Below are the code and all the weights of a small trained network. Each question names an input and a target symbol and asks about switching units off, where a switched-off unit gives its printed mean instead of its output.

import numpy as np


def w(rows, s, z=0):
    codes = np.array(rows[::2]) - 128.0
    scale = np.full(codes.shape[1], s)
    scale[-1] = z or s
    return codes * scale


def norm(h):
    return h / np.sqrt((h * h).mean(-1, keepdims=True) + 1e-5)


def f(y):
    return np.maximum(y, 0)


def softmax(a):
    e = np.exp(a - a.max(-1, keepdims=True))
    return e / e.sum(-1, keepdims=True)


def log_softmax(a):
    a = a - a.max(-1, keepdims=True)
    return a - np.log(np.exp(a).sum(-1, keepdims=True))


def net(x, mask):
    ids = ['αγεηθπφ'.index(c) for c in x.split()]
    T = len(ids)
    res = E[ids] + P[:T]
    u = 0
    for l in range(3):
        q, k, v = (norm(res) @ M[l].T for M in (Q, K, V))
        z = softmax(np.where(np.tri(T) > 0, q @ k.T / 4**0.5, -1e9)) @ v
        res = res + np.where(mask[u], z, O[l][:, -1]) @ O[l][:, :-1]
        u += 1
        y = f(norm(res) @ A[l][:, :-1].T + A[l][:, -1])
        res = res + np.where(mask[u : u + 8], y, B[l][:, -1]) @ B[l][:, :-1]
        u += 8
    return log_softmax(norm(res)[-1] @ U[:, :-1].T + U[:, -1])


Q, K, V, O, A, B = {}, {}, {}, {}, {}, {}
E = w([
[205,171,134,220,123],'α',
[76,156,54,181,134],'γ',
[4,138,103,166,146],'ε',
[112,189,57,212,152],'η',
[127,217,76,218,208],'θ',
[88,127,105,75,146],'π',
[119,92,164,232,244],'φ',
],0.013)
P = w([
[186,151,119,115,44],'0',
[70,136,212,58,124],'1',
[64,148,178,55,152],'2',
[48,148,149,46,163],'3',
[1,156,150,132,146],'4',
[82,143,144,94,154],'5',
[86,139,142,111,144],'6',
[105,132,118,111,147],'7',
[137,118,61,91,156],'8',
[133,120,103,131,148],'9',
[140,119,106,145,142],'10',
[135,145,160,186,132],'11',
[128,132,96,147,101],'12',
],0.01)
Q[0] = w([
[154,33,163,159,141],'0.h0',
[174,194,144,116,134],'0.h0',
[1,92,138,188,104],'0.h0',
[185,71,88,175,99],'0.h0',
],0.0066)
K[0] = w([
[106,99,248,169,60],'0.h0',
[242,192,166,244,195],'0.h0',
[49,79,74,63,77],'0.h0',
[53,255,46,99,69],'0.h0',
],0.0055)
V[0] = w([
[94,94,146,142,37],'0.h0',
[144,138,93,83,153],'0.h0',
[94,128,170,198,146],'0.h0',
[139,2,193,46,113],'0.h0',
],0.0071)
O[0] = w([
[253,139,180,170,219,93],'0.h0',
[138,191,71,220,127,140],'0.h0',
[143,46,90,172,132,150],'0.h0',
[109,217,100,178,182,2],'0.h0',
],0.0069,0.0067)
A[0] = w([
[116,37,207,166,254,191],'0.n0',
[76,186,179,94,159,9],'0.n1',
[111,183,103,137,176,89],'0.n2',
[100,115,85,158,204,111],'0.n3',
[44,94,139,165,58,117],'0.n4',
[125,101,95,215,177,161],'0.n5',
[175,89,148,46,145,224],'0.n6',
[179,82,113,129,71,24],'0.n7',
],0.0095,0.0015)
B[0] = w([
[165,243,82,29,108,196],'0.n0',
[204,98,118,205,46,177],'0.n1',
[131,125,56,102,13,183],'0.n2',
[112,169,26,60,57,224],'0.n3',
[158,107,64,1,126,255],'0.n4',
[53,101,142,110,181,229],'0.n5',
[78,134,215,197,38,163],'0.n6',
[213,66,139,56,198,170],'0.n7',
],0.0055,0.0062)
Q[1] = w([
[96,145,2,106,102],'1.h0',
[145,151,80,130,42],'1.h0',
[120,125,99,16,181],'1.h0',
[113,198,213,216,117],'1.h0',
],0.0078)
K[1] = w([
[182,171,17,127,218],'1.h0',
[3,155,121,170,207],'1.h0',
[129,166,170,142,112],'1.h0',
[160,166,188,130,143],'1.h0',
],0.0074)
V[1] = w([
[207,1,71,144,19],'1.h0',
[214,88,97,161,124],'1.h0',
[112,103,120,198,218],'1.h0',
[89,108,106,106,162],'1.h0',
],0.0088)
O[1] = w([
[193,207,141,214,104,184],'1.h0',
[112,196,45,2,37,81],'1.h0',
[166,152,141,198,207,3],'1.h0',
[200,129,196,64,96,171],'1.h0',
],0.0057,0.0074)
A[1] = w([
[9,198,123,159,168,237],'1.n0',
[107,129,130,68,105,122],'1.n1',
[106,109,205,123,145,254],'1.n2',
[121,131,104,139,112,17],'1.n3',
[135,91,119,93,106,238],'1.n4',
[202,151,158,136,145,21],'1.n5',
[137,46,223,131,112,247],'1.n6',
[101,159,113,134,129,95],'1.n7',
],0.013,0.0009)
B[1] = w([
[150,106,45,78,120,188],'1.n0',
[172,191,169,181,139,254],'1.n1',
[109,176,2,81,55,137],'1.n2',
[186,9,142,106,88,159],'1.n3',
[74,79,134,158,147,235],'1.n4',
[106,56,69,65,180,143],'1.n5',
[46,175,23,55,93,172],'1.n6',
[174,76,83,47,94,159],'1.n7',
],0.0073,0.0087)
Q[2] = w([
[183,253,180,111,185],'2.h0',
[148,63,157,174,245],'2.h0',
[46,46,90,97,71],'2.h0',
[112,108,111,86,75],'2.h0',
],0.0066)
K[2] = w([
[150,54,191,109,2],'2.h0',
[106,94,23,29,111],'2.h0',
[72,141,54,137,176],'2.h0',
[98,92,37,79,153],'2.h0',
],0.007)
V[2] = w([
[202,139,116,121,164],'2.h0',
[147,145,165,183,162],'2.h0',
[156,112,245,79,149],'2.h0',
[2,59,158,167,120],'2.h0',
],0.0083)
O[2] = w([
[107,169,126,70,254,101],'2.h0',
[84,208,139,111,38,2],'2.h0',
[99,151,90,85,123,33],'2.h0',
[173,23,148,142,41,85],'2.h0',
],0.0095,0.0084)
A[2] = w([
[211,175,164,154,183,197],'2.n0',
[131,139,160,140,135,100],'2.n1',
[146,98,132,195,31,3],'2.n2',
[108,202,117,155,84,51],'2.n3',
[111,86,217,157,147,101],'2.n4',
[108,89,200,159,147,98],'2.n5',
[164,205,100,51,215,243],'2.n6',
[127,107,106,254,181,246],'2.n7',
],0.0085,0.002)
B[2] = w([
[60,139,88,107,64,158],'2.n0',
[151,173,173,151,100,128],'2.n1',
[66,130,180,129,156,184],'2.n2',
[204,103,184,191,2,146],'2.n3',
[191,133,99,79,73,150],'2.n4',
[163,245,141,113,99,149],'2.n5',
[77,89,168,108,188,254],'2.n6',
[204,188,155,81,141,209],'2.n7',
],0.0096,0.0049)
U = w([
[115,158,132,145,108,3],'α',
[183,125,166,116,126,138],'γ',
[71,84,148,136,111,176],'ε',
[139,127,130,164,121,52],'η',
[134,156,107,140,111,23],'θ',
[153,145,113,84,8,204],'π',
[94,179,80,55,143,197],'φ',
],0.011,0.0033)

Each question gives the input, a string of symbols that net reads in full, and the target symbol t.
The units are the heads (4 rows each of Q, K, V and O) and the neurons (one row each of A and B). Each row of codes is followed by its name. A weight is (code - 128) times the scale printed after its matrix; where a second scale follows, it is the last column's (O, A, B and U).
mask holds one flag per unit, layer by layer, with each layer's heads first. A switched-off unit (its flag False) gives its mean, the last column of its rows in O or B, instead of its output. The means were averaged over made-up inputs and are rounded, as every weight is.
A unit's drop is (log p(t) with every unit on - log p(t) with that unit switched off) / (log p(t) with every unit on - log p(t) with every unit switched off).
The circuit of an input: a set's keep is (log p(t) with only the set's units on - log p(t) with every unit switched off) / (log p(t) with every unit on - log p(t) with every unit switched off). Starting from the 12 units with the biggest drops (on a tie, the unit counted first), units are removed one at a time, each time the one whose removal leaves the highest keep (on an exact tie, the one counted first), for as long as the keep stays at least 0.8.
units of the circuit, in order: the units of the circuit, biggest drop first
unit that matters most: the unit with the biggest drop
top k neurons: the k neurons with the biggest drops, biggest first
top k neurons in layer l: the k neurons of layer l with the biggest drops, biggest first
drop when u is switched off: that unit's drop, to one decimal
input π η η α π π, target π: top 3 neurons in layer 0 => (0.n5, 0.n1, 0.n6)
input π π π α, target ε: top neuron in layer 2 => (2.n7)
input π ε π θ π η, target π: top 4 neurons in layer 0 => (0.n2, 0.n3, 0.n0, 0.n1)
input ε α γ π η ε η π, target ε: units of the circuit, in order => (0.n6, 1.h0, 2.n7)
input π γ ε, target π: top 4 neurons => (0.n1, 0.n2, 0.n7, 2.n6)
input ε γ η α, target φ: top 3 neurons => (1.n6, 0.n7, 0.n4)
input η γ η π γ ε φ π γ η η γ, target γ: units of the circuit, in order => (2.n7, 1.n6)
input η θ α η, target ε: top 3 neurons => (0.n4, 2.n6, 2.n7)
input π π α γ θ η γ π γ θ π π θ, target π: top 2 neurons in layer 0 => (0.n2, 0.n3)
input α η α π γ γ π π γ θ, target π: top 3 neurons in layer 0 => (0.n2, 0.n3, 0.n0)
input π γ η π γ π η, target π: top 2 neurons in layer 0 => (0.n2, 0.n0)
input η α π γ η θ γ θ γ φ γ α γ, target γ: top 2 neurons in layer 1 => (1.n6, 1.n0)
input η π γ, target π: top 3 neurons => (0.n1, 2.n6, 0.n2)
input α η η η φ α π φ η φ η η, target φ: unit that matters most => 0.n0
input θ θ γ η ε γ α γ π ε π, target ε: top 4 neurons => (1.n6, 0.n6, 0.n0, 0.n3)
input α π η γ, target π: top 2 neurons in layer 1 => (1.n1, 1.n3)
input η ε π, target π: top 2 neurons => (0.n1, 1.n6)
input η α α, target ε: top 2 neurons in layer 1 => (1.n5, 1.n0)
input η α η, target ε: top 2 neurons in layer 0 => (0.n3, 0.n6)
input γ θ π α θ γ η φ φ, target φ: units of the circuit, in order => (0.n0)
input γ π γ π η ε η φ, target φ: drop when 1.n4 is switched off => 0.1
input γ φ γ η η η, target γ: drop when 2.n7 is switched off => 0.2
input π η η η α π π ε, target π: drop when 0.h0 is switched off => 0.3
input η ε ε π γ π ε π π, target γ: drop when 1.n4 is switched off => 0.0
